Below are the code and all the weights of a small trained network. Each question names an input and a target symbol and asks about switching units off, where a switched-off unit gives its printed mean instead of its output.

import numpy as np


def w(rows, s, z=0):
    codes = np.array(rows[::2]) - 128.0
    scale = np.full(codes.shape[1], s)
    scale[-1] = z or s
    return codes * scale


def f(y):
    return y / 2 * (1 + np.tanh(0.7978845608 * (y + 0.044715 * y**3)))


def softmax(a):
    e = np.exp(a - a.max(-1, keepdims=True))
    return e / e.sum(-1, keepdims=True)


def log_softmax(a):
    a = a - a.max(-1, keepdims=True)
    return a - np.log(np.exp(a).sum(-1, keepdims=True))


def net(x, mask):
    ids = ['αβγδεηθλμξπσφψ'.index(c) for c in x.split()]
    T = len(ids)
    res = E[ids] + P[:T]
    r = res
    for j in range(2):
        rows = slice(2 * j, 2 * j + 2)
        q, k, v = (r @ M[0][rows].T for M in (Q, K, V))
        z = softmax(np.where(np.tri(T) > 0, q @ k.T / 2**0.5, -1e9)) @ v
        o = O[0][rows]
        res = res + np.where(mask[j], z, o[:, -1]) @ o[:, :-1]
    y = f(res @ A[0][:, :-1].T + A[0][:, -1])
    res = res + np.where(mask[2:14], y, B[0][:, -1]) @ B[0][:, :-1]
    return log_softmax(res[-1] @ U[:, :-1].T + U[:, -1])


Q, K, V, O, A, B = {}, {}, {}, {}, {}, {}
E = w([
[247,177,253,134],'α',
[78,127,120,80],'β',
[119,119,121,109],'γ',
[14,169,92,94],'δ',
[96,126,55,106],'ε',
[147,87,138,144],'η',
[105,128,54,208],'θ',
[115,117,129,110],'λ',
[68,83,173,89],'μ',
[128,109,134,121],'ξ',
[177,138,97,97],'π',
[86,95,199,150],'σ',
[78,106,159,122],'φ',
[158,95,177,134],'ψ',
],0.022)
P = w([
[161,155,171,126],'0',
[131,68,101,134],'1',
[123,135,111,209],'2',
[75,142,136,142],'3',
[110,80,117,105],'4',
[133,122,112,251],'5',
[67,141,124,129],'6',
],0.024)
Q[0] = w([
[253,70,132,65],'h1',
[1,184,86,160],'h1',
[175,67,134,187],'h2',
[165,169,178,178],'h2',
],0.0075)
K[0] = w([
[131,72,140,6],'h1',
[139,164,105,215],'h1',
[205,104,106,89],'h2',
[93,183,175,153],'h2',
],0.011)
V[0] = w([
[142,238,85,157],'h1',
[73,178,169,175],'h1',
[170,84,110,243],'h2',
[146,159,112,252],'h2',
],0.012)
O[0] = w([
[126,135,98,253,104],'h1',
[91,227,161,73,254],'h1',
[103,146,95,78,164],'h2',
[45,165,163,25,138],'h2',
],0.0074,0.0064)
A[0] = w([
[53,67,160,148,143],'n1',
[40,84,213,106,176],'n2',
[247,103,164,164,54],'n3',
[161,95,86,97,160],'n4',
[203,138,153,95,25],'n5',
[155,135,52,136,83],'n6',
[94,150,125,105,78],'n7',
[232,213,115,117,100],'n8',
[100,87,85,201,136],'n9',
[115,214,157,131,112],'n10',
[169,127,145,130,55],'n11',
[101,162,55,157,2],'n12',
],0.015,0.0062)
B[0] = w([
[90,128,70,97,200],'n1',
[189,137,118,119,250],'n2',
[128,73,134,95,151],'n3',
[49,174,129,98,150],'n4',
[28,102,100,113,139],'n5',
[137,250,160,161,138],'n6',
[132,92,203,130,156],'n7',
[92,168,53,133,144],'n8',
[159,119,115,87,165],'n9',
[86,137,147,195,194],'n10',
[125,135,111,131,128],'n11',
[159,78,172,62,150],'n12',
],0.011,0.02)
U = w([
[50,97,85,181,68],'α',
[119,46,133,164,195],'β',
[128,60,94,159,180],'γ',
[98,126,160,235,142],'δ',
[137,199,42,135,60],'ε',
[163,133,116,2,85],'η',
[48,34,218,156,2],'θ',
[114,68,120,157,218],'λ',
[184,51,196,106,177],'μ',
[122,72,122,141,199],'ξ',
[99,88,3,39,138],'π',
[148,189,250,67,42],'σ',
[184,167,182,101,128],'φ',
[90,66,139,106,148],'ψ',
],0.0088,0.0055)

Each question gives the input, a string of symbols that net reads in full, and the target symbol t.
The units are the heads (2 rows each of Q, K, V and O) and the neurons (one row each of A and B). Each row of codes is followed by its name. A weight is (code - 128) times the scale printed after its matrix; where a second scale follows, it is the last column's (O, A, B and U).
mask holds one flag per unit, heads first, then neurons. A switched-off unit (its flag False) gives its mean, the last column of its rows in O or B, instead of its output. The means were averaged over made-up inputs and are rounded, as every weight is.
A unit's drop is (log p(t) with every unit on - log p(t) with that unit switched off) / (log p(t) with every unit on - log p(t) with every unit switched off).
The circuit of an input: a set's keep is (log p(t) with only the set's units on - log p(t) with every unit switched off) / (log p(t) with every unit on - log p(t) with every unit switched off). Starting from the 12 units with the biggest drops (on a tie, the unit counted first), units are removed one at a time, each time the one whose removal leaves the highest keep (on an exact tie, the one counted first), for as long as the keep stays at least 0.8.
units of the circuit, in order: the units of the circuit, biggest drop first
unit that matters most: the unit with the biggest drop
top k neurons: the k neurons with the biggest drops, biggest first
heads that matter: for each layer, one digit per head in row order, 1 if its drop is at least 0.15 and else 0, layers parted by /
input φ θ γ η σ, target π: heads that matter => 00
input η σ δ φ α, target π: units of the circuit, in order => [n5; n8]
input σ α θ ε, target θ: heads that matter => 11
input α φ σ σ, target σ: heads that matter => 11
input δ ψ σ σ η, target π: units of the circuit, in order => [h1; n4; n7]
input σ γ α σ ψ, target π: heads that matter => 10
input θ γ σ ψ, target σ: unit that matters most => h2
input δ ξ μ α θ σ ψ, target σ: units of the circuit, in order => [h1; h2; n7]
input α σ ε, target η: units of the circuit, in order => [n12; n10; n6]
input η π β σ ξ δ λ, target δ: units of the circuit, in order => [h1; n10]
input δ δ σ η σ, target η: units of the circuit, in order => [n2; n10]
input δ ξ ψ ψ β σ μ, target σ: top 2 neurons => [n7; n2]
input β π ψ λ α, target π: top 2 neurons => [n8; n5]
input π β ψ, target μ: units of the circuit, in order => [h1; n10; n3]
input β π σ μ, target σ: units of the circuit, in order => [h1]
input η η ψ ξ π π σ, target π: units of the circuit, in order => [n1; h1; n9]
input ξ π ψ δ η θ, target φ: top 2 neurons => [n12; n6]
input σ ε γ λ μ δ, target θ: heads that matter => 10
input λ μ λ η ψ, target π: units of the circuit, in order => [h1; n5; n7]
input δ σ α θ ψ σ π, target σ: heads that matter => 01
input μ σ π σ α ψ, target μ: top 3 neurons => [n10; n3; n1]
input λ δ σ δ, target σ: top 3 neurons => [n2; n7; n12]
input π π δ γ, target δ: heads that matter => 10
input π λ π δ φ, target π: units of the circuit, in order => [n1; n10]
input π σ δ, target θ: top 3 neurons => [n12; n10; n7]
input σ λ π μ, target π: units of the circuit, in order => [n1]
input σ σ ξ φ η α, target σ: top neuron => [n1]
